Here is a tiny trained network, its code and every weight. The questions are about switching its units off for an input and a class, where a switched-off unit gives its printed mean instead of its output.

import numpy as np


def w(rows, s, z=0):
    codes = np.array(rows[::2]) - 128.0
    scale = np.full(codes.shape[1], s)
    scale[-1] = z or s
    return codes * scale


def norm(h):
    return h / np.sqrt((h * h).mean(-1, keepdims=True) + 1e-5)


def f(y):
    return np.maximum(y, 0)


def log_softmax(a):
    a = a - a.max(-1, keepdims=True)
    return a - np.log(np.exp(a).sum(-1, keepdims=True))


def net(x, mask):
    res = np.array(x, float).reshape(1, 6) / 4 @ E
    u = 0
    for l in range(4):
        y = f(norm(res) @ A[l][:, :-1].T + A[l][:, -1])
        res = res + np.where(mask[u : u + 10], y, B[l][:, -1]) @ B[l][:, :-1]
        u += 10
    return log_softmax(norm(res)[-1] @ U[:, :-1].T + U[:, -1])


A, B = {}, {}
E = w([
[150,117,117,132,127,144],'x0',
[95,189,131,180,64,197],'x1',
[128,155,126,214,255,151],'x2',
[133,129,130,130,128,128],'x3',
[130,131,132,130,128,124],'x4',
[172,194,65,156,64,20],'x5',
],0.0053)
A[0] = w([
[81,232,135,119,140,156,103],'L0N1',
[114,129,80,189,164,111,40],'L0N2',
[96,94,123,130,170,98,135],'L0N3',
[143,154,110,69,153,84,103],'L0N4',
[114,79,190,110,109,148,123],'L0N5',
[123,130,123,87,143,73,104],'L0N6',
[141,169,95,107,105,114,109],'L0N7',
[164,106,114,162,117,133,85],'L0N8',
[126,162,78,131,158,117,4],'L0N9',
[110,151,2,165,140,90,52],'L0N10',
],0.0086,0.0033)
B[0] = w([
[160,102,118,147,122,197,246],'L0N1',
[149,80,253,117,84,169,211],'L0N2',
[140,122,157,94,191,122,219],'L0N3',
[177,29,107,170,100,99,217],'L0N4',
[216,137,205,164,70,120,254],'L0N5',
[138,91,88,157,145,188,213],'L0N6',
[33,116,71,151,62,91,218],'L0N7',
[74,103,128,94,129,142,143],'L0N8',
[189,79,213,187,103,109,154],'L0N9',
[168,121,211,202,86,64,246],'L0N10',
],0.0056,0.0028)
A[1] = w([
[72,99,110,55,138,172,150],'L1N1',
[93,123,2,148,88,69,143],'L1N2',
[135,210,101,99,106,100,82],'L1N3',
[119,192,97,33,215,112,100],'L1N4',
[87,156,81,152,159,108,4],'L1N5',
[133,90,154,33,59,170,122],'L1N6',
[69,174,132,87,148,122,90],'L1N7',
[107,137,58,128,211,187,85],'L1N8',
[202,98,140,99,127,90,124],'L1N9',
[74,199,147,170,93,170,217],'L1N10',
],0.0077,0.0022)
B[1] = w([
[161,134,97,170,110,77,166],'L1N1',
[117,121,89,23,127,128,231],'L1N2',
[104,134,254,99,153,173,149],'L1N3',
[58,177,75,169,144,120,145],'L1N4',
[110,117,87,168,150,109,128],'L1N5',
[166,165,134,223,146,48,253],'L1N6',
[107,113,153,144,127,128,128],'L1N7',
[71,163,188,121,125,145,180],'L1N8',
[96,52,102,128,158,117,222],'L1N9',
[148,130,116,130,72,212,251],'L1N10',
],0.0081,0.0042)
A[2] = w([
[69,104,127,68,204,166,175],'L2N1',
[96,98,79,105,117,253,200],'L2N2',
[175,178,155,140,51,147,129],'L2N3',
[140,102,154,123,86,55,253],'L2N4',
[78,127,193,134,196,183,95],'L2N5',
[68,85,153,75,229,98,119],'L2N6',
[120,74,145,134,147,84,93],'L2N7',
[164,69,71,126,197,190,106],'L2N8',
[173,118,84,206,117,82,168],'L2N9',
[134,153,109,116,58,122,81],'L2N10',
],0.0067,0.0019)
B[2] = w([
[249,156,93,166,62,110,183],'L2N1',
[79,132,227,94,135,42,215],'L2N2',
[141,165,65,166,124,182,238],'L2N3',
[58,128,138,107,178,181,254],'L2N4',
[126,132,18,86,183,116,220],'L2N5',
[190,114,67,221,132,165,201],'L2N6',
[72,171,152,71,137,109,194],'L2N7',
[82,254,146,81,103,89,181],'L2N8',
[146,79,191,125,167,156,224],'L2N9',
[176,80,141,140,151,189,187],'L2N10',
],0.0067,0.0046)
A[3] = w([
[71,251,116,87,86,113,72],'L3N1',
[152,141,97,188,119,130,84],'L3N2',
[140,111,172,114,152,31,118],'L3N3',
[97,178,114,95,55,216,99],'L3N4',
[82,188,164,177,104,182,158],'L3N5',
[140,135,98,53,79,151,1],'L3N6',
[110,164,135,159,79,96,68],'L3N7',
[91,92,62,52,143,109,112],'L3N8',
[112,130,187,147,160,42,48],'L3N9',
[102,186,92,127,165,139,139],'L3N10',
],0.011,0.0032)
B[3] = w([
[141,100,108,85,203,215,169],'L3N1',
[204,154,139,231,36,26,174],'L3N2',
[74,69,212,115,145,204,199],'L3N3',
[165,54,96,143,231,97,242],'L3N4',
[91,200,148,64,54,81,254],'L3N5',
[192,27,51,95,141,221,166],'L3N6',
[185,136,135,179,124,120,147],'L3N7',
[84,255,158,152,13,21,191],'L3N8',
[107,43,159,131,254,217,175],'L3N9',
[52,152,53,89,125,105,169],'L3N10',
],0.006,0.0074)
U = w([
[108,24,227,166,201,134,251],'0',
[191,181,195,230,2,143,191],'1',
[161,176,35,202,214,74,21],'2',
[43,245,155,63,121,169,107],'3',
[46,93,142,46,5,27,15],'4',
[199,46,41,74,84,202,65],'5',
],0.014,0.0019)

Each question gives the input, the list of numbers given to net, and the class t.
The units are the neurons (one row each of A and B). Each row of codes is followed by its name. A weight is (code - 128) times the scale printed after its matrix; where a second scale follows, it is the last column's (A, B and U).
mask holds one flag per neuron, layer by layer. A switched-off neuron (its flag False) gives its mean, the last column of its row in B, instead of its output. The means were averaged over made-up inputs and are rounded, as every weight is.
A unit's drop is (log p(t) with every unit on - log p(t) with that unit switched off) / (log p(t) with every unit on - log p(t) with every unit switched off).
The circuit of an input: a set's keep is (log p(t) with only the set's units on - log p(t) with every unit switched off) / (log p(t) with every unit on - log p(t) with every unit switched off). Starting from the 12 units with the biggest drops (on a tie, the unit counted first), units are removed one at a time, each time the one whose removal leaves the highest keep (on an exact tie, the one counted first), for as long as the keep stays at least 0.8.
units of the circuit, in order: the units of the circuit, biggest drop first
unit that matters most: the unit with the biggest drop
top k neurons: the k neurons with the biggest drops, biggest first
top k neurons in layer l: the k neurons of layer l with the biggest drops, biggest first
drop when u is switched off: that unit's drop, to one decimal
input [-8,5,-8,-3,7,0], class 1: units of the circuit, in order	L1N6
input [8,2,8,6,6,1], class 1: top 2 neurons	L1N2, L0N2
input [6,7,8,5,-2,0], class 3: units of the circuit, in order	L1N6, L3N5
input [4,0,4,0,-2,-6], class 2: top 2 neurons	L2N5, L1N10
input [-7,1,-2,6,-8,-7], class 1: top 2 neurons	L1N6, L0N5
input [-4,1,0,-8,6,7], class 5: top 4 neurons	L1N2, L1N6, L0N7, L0N5
input [-1,-8,-1,6,7,3], class 4: top 2 neurons	L3N8, L1N6
input [1,8,-8,-2,6,1], class 5: top 2 neurons in layer 0	L0N2, L0N7
input [3,0,-8,5,4,-6], class 0: top 2 neurons	L1N10, L1N6
input [-4,8,5,8,2,0], class 3: top 3 neurons	L1N6, L0N5, L3N5
input [-3,8,-1,1,-6,-8], class 1: top 2 neurons	L0N5, L1N6
input [2,6,-8,0,1,1], class 5: top 2 neurons	L1N2, L3N4
input [3,-3,3,-5,-1,-5], class 2: top 2 neurons	L2N5, L2N6
input [-3,8,-1,5,8,-8], class 1: unit that matters most	L0N5
input [0,-7,1,-2,-7,-4], class 2: top 2 neurons in layer 2	L2N6, L2N2
input [-1,8,2,-3,-3,-5], class 3: top 2 neurons	L3N5, L2N2
input [5,-8,8,-1,0,-1], class 2: drop when L2N6 is switched off	0.2
input [5,-4,-1,7,-6,1], class 4: drop when L3N8 is switched off	0.3
input [8,-5,6,-3,-3,-6], class 2: drop when L1N5 is switched off	0.0
input [2,-2,3,3,-1,-7], class 2: unit that matters most	L2N5
